Here is a tiny trained network, its code and every weight. The questions are about switching its units off for an input and a class, where a switched-off unit gives its printed mean instead of its output.

import numpy as np


def w(rows, s, z=0):
    codes = np.array(rows[::2]) - 128.0
    scale = np.full(codes.shape[1], s)
    scale[-1] = z or s
    return codes * scale


def f(y):
    return y / 2 * (1 + np.tanh(0.7978845608 * (y + 0.044715 * y**3)))


def log_softmax(a):
    a = a - a.max(-1, keepdims=True)
    return a - np.log(np.exp(a).sum(-1, keepdims=True))


def net(x, mask):
    res = np.array(x, float).reshape(1, 7) / 4 @ E
    y = f(res @ A[0][:, :-1].T + A[0][:, -1])
    res = res + np.where(mask, y, B[0][:, -1]) @ B[0][:, :-1]
    return log_softmax(res[-1] @ U[:, :-1].T + U[:, -1])


A, B = {}, {}
E = w([
[78,223,23,184,27,188,210,147,71,127],'x0',
[75,151,117,107,161,95,139,134,167,95],'x1',
[169,148,134,100,106,188,53,121,91,140],'x2',
[254,141,71,118,123,148,162,232,218,44],'x3',
[97,131,134,112,146,136,141,130,147,108],'x4',
[107,124,142,124,150,168,107,139,110,81],'x5',
[114,136,126,119,150,169,118,98,161,134],'x6',
],0.0093)
A[0] = w([
[85,237,69,200,91,177,179,145,92,140,142],'n1',
[25,90,160,113,129,95,99,77,38,185,49],'n2',
[123,104,90,164,164,150,162,149,68,129,207],'n3',
[37,110,169,119,134,103,101,104,62,199,74],'n4',
[102,150,124,125,124,105,167,105,160,113,191],'n5',
[193,123,168,121,112,166,178,217,181,111,2],'n6',
[73,214,103,174,125,174,136,180,123,143,141],'n7',
[176,35,255,104,207,65,54,133,177,138,178],'n8',
[130,134,144,146,135,124,93,118,61,138,33],'n9',
[94,180,69,136,71,176,158,132,95,123,241],'n10',
[201,103,74,120,125,144,116,203,211,89,42],'n11',
[170,154,107,110,170,135,127,199,80,153,4],'n12',
[63,123,145,143,135,121,112,94,105,191,9],'n13',
[122,124,86,123,149,139,97,106,153,138,223],'n14',
],0.0084,0.00093)
B[0] = w([
[49,72,182,78,112,106,86,26,75,179,201],'n1',
[198,201,48,187,201,113,188,184,176,81,200],'n2',
[104,112,143,117,169,102,151,146,88,89,143],'n3',
[192,166,82,127,133,176,139,186,219,68,189],'n4',
[175,65,152,129,140,126,104,123,104,153,143],'n5',
[177,144,78,127,115,143,143,155,191,145,179],'n6',
[125,105,116,100,98,113,97,132,132,187,169],'n7',
[18,74,224,80,65,55,102,42,55,186,250],'n8',
[102,159,150,144,147,150,133,138,145,81,143],'n9',
[74,68,134,91,62,59,126,104,117,191,182],'n10',
[164,124,15,185,99,202,163,191,158,58,198],'n11',
[143,136,130,108,141,122,144,168,136,97,139],'n12',
[103,198,56,255,98,151,150,148,150,82,167],'n13',
[121,116,164,154,118,100,141,186,103,109,134],'n14',
],0.0083,0.018)
U = w([
[46,60,207,60,98,47,6,73,32,211,246],'0',
[211,181,41,173,161,194,109,193,254,33,10],'1',
],0.0066,0.0012)

Each question gives the input, the list of numbers given to net, and the class t.
The units are the neurons (one row each of A and B). Each row of codes is followed by its name. A weight is (code - 128) times the scale printed after its matrix; where a second scale follows, it is the last column's (A, B and U).
mask holds one flag per neuron, in row order. A switched-off neuron (its flag False) gives its mean, the last column of its row in B, instead of its output. The means were averaged over made-up inputs and are rounded, as every weight is.
A unit's drop is (log p(t) with every unit on - log p(t) with that unit switched off) / (log p(t) with every unit on - log p(t) with every unit switched off).
unit that matters most: the unit with the biggest drop
k most important neurons: the k neurons with the biggest drops, biggest first
drop of u: that unit's drop, to one decimal
input [0,-5,6,-2,-6,-3,-1], class 1: unit that matters most	n8
input [-6,7,5,6,4,-8,-2], class 0: 4 most important neurons	[n8 n2 n4 n13]
input [4,-4,7,4,4,0,3], class 0: 4 most important neurons	[n1 n2 n10 n4]
input [7,-6,6,6,-8,-1,-1], class 0: 2 most important neurons	[n1 n10]
input [6,-2,3,5,7,1,-7], class 0: 2 most important neurons	[n1 n10]
input [0,-5,-8,-1,7,1,-2], class 1: drop of n10	0.5
input [3,4,6,2,0,3,3], class 0: drop of n7	0.0
input [6,-6,-2,-8,-2,-4,4], class 1: drop of n8	0.4
input [-1,3,4,2,-5,-2,-1], class 1: 3 most important neurons	[n8 n1 n10]
input [-1,-6,-2,3,-8,8,-1], class 1: drop of n8	0.4
